Below are the code and all the weights of a small trained network. Each question names an input and a target symbol and asks about switching units off, where a switched-off unit gives its printed mean instead of its output.

import numpy as np


def w(rows, s, z=0):
    codes = np.array(rows[::2]) - 128.0
    scale = np.full(codes.shape[1], s)
    scale[-1] = z or s
    return codes * scale


def f(y):
    return y / 2 * (1 + np.tanh(0.7978845608 * (y + 0.044715 * y**3)))


def softmax(a):
    e = np.exp(a - a.max(-1, keepdims=True))
    return e / e.sum(-1, keepdims=True)


def log_softmax(a):
    a = a - a.max(-1, keepdims=True)
    return a - np.log(np.exp(a).sum(-1, keepdims=True))


def net(x, mask):
    ids = ['ΞΩλτφψ'.index(c) for c in x.split()]
    T = len(ids)
    res = E[ids] + P[:T]
    u = 0
    for l in range(3):
        r = res
        for j in range(2):
            rows = slice(4 * j, 4 * j + 4)
            q, k, v = (r @ M[l][rows].T for M in (Q, K, V))
            z = softmax(np.where(np.tri(T) > 0, q @ k.T / 4**0.5, -1e9)) @ v
            o = O[l][rows]
            res = res + np.where(mask[u + j], z, o[:, -1]) @ o[:, :-1]
        u += 2
        y = f(res @ A[l][:, :-1].T + A[l][:, -1])
        res = res + np.where(mask[u : u + 4], y, B[l][:, -1]) @ B[l][:, :-1]
        u += 4
    return log_softmax(res[-1] @ U[:, :-1].T + U[:, -1])


Q, K, V, O, A, B = {}, {}, {}, {}, {}, {}
E = w([
[140,139,87,183,112,8,28],'Ξ',
[171,209,25,213,165,75,192],'Ω',
[108,47,102,124,152,115,119],'λ',
[127,169,164,93,245,44,112],'τ',
[132,121,25,62,153,214,130],'φ',
[136,153,111,224,195,126,172],'ψ',
],0.013)
P = w([
[170,118,118,144,148,114,167],'0',
[246,158,179,120,85,165,145],'1',
[85,155,127,81,70,26,210],'2',
[76,121,64,154,169,140,126],'3',
[229,145,121,68,136,165,89],'4',
[33,134,68,90,91,41,166],'5',
[63,99,33,182,193,132,108],'6',
[204,147,76,81,155,200,50],'7',
[17,108,16,119,113,34,165],'8',
[52,80,1,200,205,116,97],'9',
[186,126,82,65,169,219,22],'10',
],0.0079)
Q[0] = w([
[191,179,136,102,121,175,120],'0.h1',
[63,151,124,61,130,51,127],'0.h1',
[74,128,2,203,161,93,142],'0.h1',
[76,121,116,210,111,17,95],'0.h1',
[188,159,92,139,150,124,161],'0.h2',
[106,105,173,119,82,171,136],'0.h2',
[211,139,86,180,189,148,105],'0.h2',
[144,136,97,105,188,149,125],'0.h2',
],0.0092)
K[0] = w([
[164,127,183,75,75,159,112],'0.h1',
[90,145,90,89,150,29,187],'0.h1',
[37,82,14,147,218,132,50],'0.h1',
[94,112,112,254,213,49,121],'0.h1',
[85,130,89,116,125,132,107],'0.h2',
[134,126,196,163,75,188,159],'0.h2',
[47,143,76,105,201,136,104],'0.h2',
[145,190,115,145,160,131,84],'0.h2',
],0.0084)
V[0] = w([
[94,109,11,108,186,49,157],'0.h1',
[80,117,170,190,160,116,175],'0.h1',
[167,119,111,102,181,87,174],'0.h1',
[193,129,148,131,173,143,37],'0.h1',
[60,107,75,163,150,129,159],'0.h2',
[135,149,154,154,106,157,69],'0.h2',
[132,63,195,172,59,131,254],'0.h2',
[176,29,134,151,189,160,99],'0.h2',
],0.0059)
O[0] = w([
[2,151,47,130,137,95,124,255],'0.h1',
[117,123,184,196,124,188,55,134],'0.h1',
[149,135,84,174,117,137,132,179],'0.h1',
[113,107,130,75,151,177,114,131],'0.h1',
[158,128,109,201,188,191,90,163],'0.h2',
[128,174,98,104,133,75,149,93],'0.h2',
[195,160,172,79,32,201,157,52],'0.h2',
[103,141,109,125,91,82,146,130],'0.h2',
],0.0064,0.0081)
A[0] = w([
[142,153,77,90,232,207,134,215],'0.n1',
[112,120,168,254,172,230,152,7],'0.n2',
[147,193,97,149,218,118,122,131],'0.n3',
[126,50,142,164,174,140,149,255],'0.n4',
],0.0062,0.00094)
B[0] = w([
[147,68,76,8,217,32,196,224],'0.n1',
[112,130,87,233,90,254,225,154],'0.n2',
[150,84,110,137,191,91,110,254],'0.n3',
[100,72,99,157,149,165,150,157],'0.n4',
],0.0067,0.0083)
Q[1] = w([
[57,177,109,168,82,138,127],'1.h1',
[155,85,82,151,167,136,80],'1.h1',
[12,76,112,155,135,72,202],'1.h1',
[27,127,104,117,93,105,125],'1.h1',
[195,96,180,180,94,179,121],'1.h2',
[35,118,57,202,139,61,140],'1.h2',
[63,105,86,131,129,157,194],'1.h2',
[118,149,163,53,175,120,151],'1.h2',
],0.011)
K[1] = w([
[129,114,81,211,125,178,108],'1.h1',
[108,184,97,93,53,89,37],'1.h1',
[36,37,44,150,254,125,112],'1.h1',
[75,64,84,173,167,195,63],'1.h1',
[125,119,174,142,82,115,205],'1.h2',
[68,84,57,194,142,92,66],'1.h2',
[48,40,61,110,148,180,134],'1.h2',
[205,145,124,95,213,163,131],'1.h2',
],0.0092)
V[1] = w([
[152,136,109,195,52,140,192],'1.h1',
[131,156,197,229,113,175,123],'1.h1',
[156,207,78,165,111,55,18],'1.h1',
[102,68,141,107,45,184,1],'1.h1',
[159,116,189,97,96,95,104],'1.h2',
[124,183,134,160,125,132,138],'1.h2',
[107,151,195,109,206,126,57],'1.h2',
[123,120,127,220,84,105,60],'1.h2',
],0.0089)
O[1] = w([
[49,98,95,107,95,110,104,56],'1.h1',
[60,91,104,80,213,201,110,13],'1.h1',
[89,211,192,10,71,118,154,165],'1.h1',
[133,63,168,134,148,84,254,3],'1.h1',
[91,106,105,188,155,180,143,25],'1.h2',
[115,132,185,127,138,135,70,105],'1.h2',
[136,111,187,106,203,143,103,138],'1.h2',
[113,146,203,85,126,146,187,114],'1.h2',
],0.0082,0.018)
A[1] = w([
[57,108,189,224,139,113,2,98],'1.n1',
[157,165,203,177,7,40,163,33],'1.n2',
[43,149,76,136,49,117,241,238],'1.n3',
[75,134,52,109,139,82,138,254],'1.n4',
],0.0054,0.0049)
B[1] = w([
[190,96,29,107,141,148,105,157],'1.n1',
[196,113,33,50,200,136,204,199],'1.n2',
[114,86,235,161,183,118,72,160],'1.n3',
[80,160,222,254,98,144,150,252],'1.n4',
],0.0068,0.011)
Q[2] = w([
[150,110,85,173,99,144,89],'2.h1',
[103,80,95,165,134,162,24],'2.h1',
[127,180,74,120,55,131,2],'2.h1',
[189,56,49,31,171,141,108],'2.h1',
[197,104,66,137,174,67,65],'2.h2',
[147,65,60,44,253,151,206],'2.h2',
[73,201,224,118,154,74,93],'2.h2',
[150,175,116,83,141,163,137],'2.h2',
],0.0079)
K[2] = w([
[188,81,41,92,199,144,162],'2.h1',
[117,106,93,128,150,227,135],'2.h1',
[128,167,88,95,215,148,106],'2.h1',
[247,211,94,115,1,206,136],'2.h1',
[210,58,63,145,229,71,74],'2.h2',
[218,79,130,69,109,247,201],'2.h2',
[114,244,195,68,199,52,120],'2.h2',
[87,71,119,77,151,220,111],'2.h2',
],0.0072)
V[2] = w([
[149,82,175,166,184,153,49],'2.h1',
[128,195,145,104,76,177,115],'2.h1',
[73,149,159,126,255,110,90],'2.h1',
[77,100,143,137,98,26,93],'2.h1',
[155,168,110,71,44,221,176],'2.h2',
[156,43,115,211,217,154,32],'2.h2',
[151,76,148,117,121,73,153],'2.h2',
[158,110,170,120,196,82,95],'2.h2',
],0.0048)
O[2] = w([
[175,109,147,165,163,138,69,119],'2.h1',
[123,162,127,166,226,155,171,124],'2.h1',
[160,128,156,20,167,92,104,161],'2.h1',
[139,103,194,109,95,93,115,169],'2.h1',
[36,156,93,128,8,18,129,1],'2.h2',
[241,178,125,177,215,77,94,152],'2.h2',
[120,170,128,74,189,146,176,115],'2.h2',
[121,123,198,107,254,197,115,230],'2.h2',
],0.0052,0.0075)
A[2] = w([
[160,195,130,161,1,90,97,18],'2.n1',
[130,104,88,96,133,35,136,253],'2.n2',
[127,119,139,195,150,99,105,144],'2.n3',
[143,90,42,165,163,81,58,65],'2.n4',
],0.007,0.0042)
B[2] = w([
[83,137,67,115,136,52,110,204],'2.n1',
[86,100,170,242,254,194,161,201],'2.n2',
[81,141,180,122,113,148,81,189],'2.n3',
[103,125,84,53,87,148,237,252],'2.n4',
],0.0073,0.017)
U = w([
[165,101,193,42,126,108,176,165],'Ξ',
[150,114,173,93,128,52,70,20],'Ω',
[173,8,230,177,144,68,109,254],'λ',
[254,119,184,61,143,114,80,123],'τ',
[204,33,121,69,159,30,160,83],'φ',
[127,85,128,94,187,198,119,124],'ψ',
],0.004)

Each question gives the input, a string of symbols that net reads in full, and the target symbol t.
The units are the heads (4 rows each of Q, K, V and O) and the neurons (one row each of A and B). Each row of codes is followed by its name. A weight is (code - 128) times the scale printed after its matrix; where a second scale follows, it is the last column's (O, A, B and U).
mask holds one flag per unit, layer by layer, with each layer's heads first. A switched-off unit (its flag False) gives its mean, the last column of its rows in O or B, instead of its output. The means were averaged over made-up inputs and are rounded, as every weight is.
A unit's drop is (log p(t) with every unit on - log p(t) with that unit switched off) / (log p(t) with every unit on - log p(t) with every unit switched off).
The circuit of an input: a set's keep is (log p(t) with only the set's units on - log p(t) with every unit switched off) / (log p(t) with every unit on - log p(t) with every unit switched off). Starting from the 12 units with the biggest drops (on a tie, the unit counted first), units are removed one at a time, each time the one whose removal leaves the highest keep (on an exact tie, the one counted first), for as long as the keep stays at least 0.8.
units of the circuit, in order: the units of the circuit, biggest drop first
k most important neurons: the k neurons with the biggest drops, biggest first
which heads matter: for each layer, one digit per head in row order, 1 if its drop is at least 0.15 and else 0, layers parted by /
input Ω Ξ λ Ω ψ τ Ω τ τ, target Ω: 2 most important neurons => 1.n4; 2.n1
input ψ Ω ψ Ω Ω φ τ Ω τ ψ, target ψ: units of the circuit, in order => 1.h1; 0.n2
input ψ τ τ ψ τ τ λ τ φ, target λ: which heads matter => 00 / 10 / 00
input τ τ λ ψ λ Ω, target ψ: units of the circuit, in order => 1.h1; 0.n2
input λ τ ψ φ λ ψ ψ Ω Ω τ φ, target φ: most important neuron => 0.n1
input τ λ τ φ λ τ ψ, target ψ: units of the circuit, in order => 1.h1; 0.n2; 0.h1
input τ ψ λ Ξ λ τ λ τ τ Ξ φ, target φ: units of the circuit, in order => 0.n1; 0.h1; 1.h2
input τ φ φ Ω Ξ τ Ω Ξ Ξ λ λ, target Ξ: units of the circuit, in order => 1.h1; 2.h2; 0.h1; 1.h2
input Ω Ξ Ω φ Ω ψ Ξ Ξ Ω, target Ξ: units of the circuit, in order => 1.h1; 1.h2; 2.h2
input Ω ψ ψ ψ φ τ, target ψ: units of the circuit, in order => 1.h1; 0.n2; 0.n1; 0.h1
input Ω Ω Ω Ξ τ φ, target Ξ: units of the circuit, in order => 1.h1; 2.h2; 1.h2
input τ Ω ψ Ξ τ ψ Ω τ Ω Ω Ξ, target Ξ: units of the circuit, in order => 1.h1; 1.h2; 0.n1
input λ ψ Ξ, target λ: units of the circuit, in order => 1.h1; 2.n4; 1.h2; 0.n1
input Ω ψ λ, target Ω: which heads matter => 00 / 10 / 01
input φ ψ Ξ τ τ ψ τ, target τ: which heads matter => 00 / 11 / 01
input ψ τ λ, target ψ: units of the circuit, in order => 1.h1; 0.n2; 0.n3; 0.n1
input Ξ Ω τ, target Ξ: units of the circuit, in order => 1.h1; 0.n1; 1.h2
input ψ τ φ ψ ψ, target φ: which heads matter => 00 / 11 / 01
input λ Ξ Ξ ψ τ τ φ λ, target φ: 4 most important neurons => 0.n1; 1.n2; 2.n1; 2.n4
input φ φ Ξ λ τ φ Ω φ Ξ λ Ω, target Ξ: which heads matter => 10 / 11 / 01
input Ω Ξ φ, target Ω: most important neuron => 0.n3
input τ Ω ψ Ω τ φ Ξ ψ τ, target Ξ: which heads matter => 00 / 11 / 01
input ψ φ Ξ, target ψ: which heads matter => 10 / 10 / 00
input ψ λ τ Ξ ψ, target Ξ: most important neuron => 0.n1
input Ξ Ξ Ξ Ω Ω λ, target Ω: 2 most important neurons => 0.n3; 2.n1
input φ Ξ ψ, target φ: 2 most important neurons => 1.n2; 0.n1
input φ φ τ τ ψ Ω φ λ Ξ, target φ: 2 most important neurons => 0.n1; 1.n2
input ψ τ Ω ψ Ω ψ ψ φ φ ψ Ω, target φ: which heads matter => 00 / 10 / 00
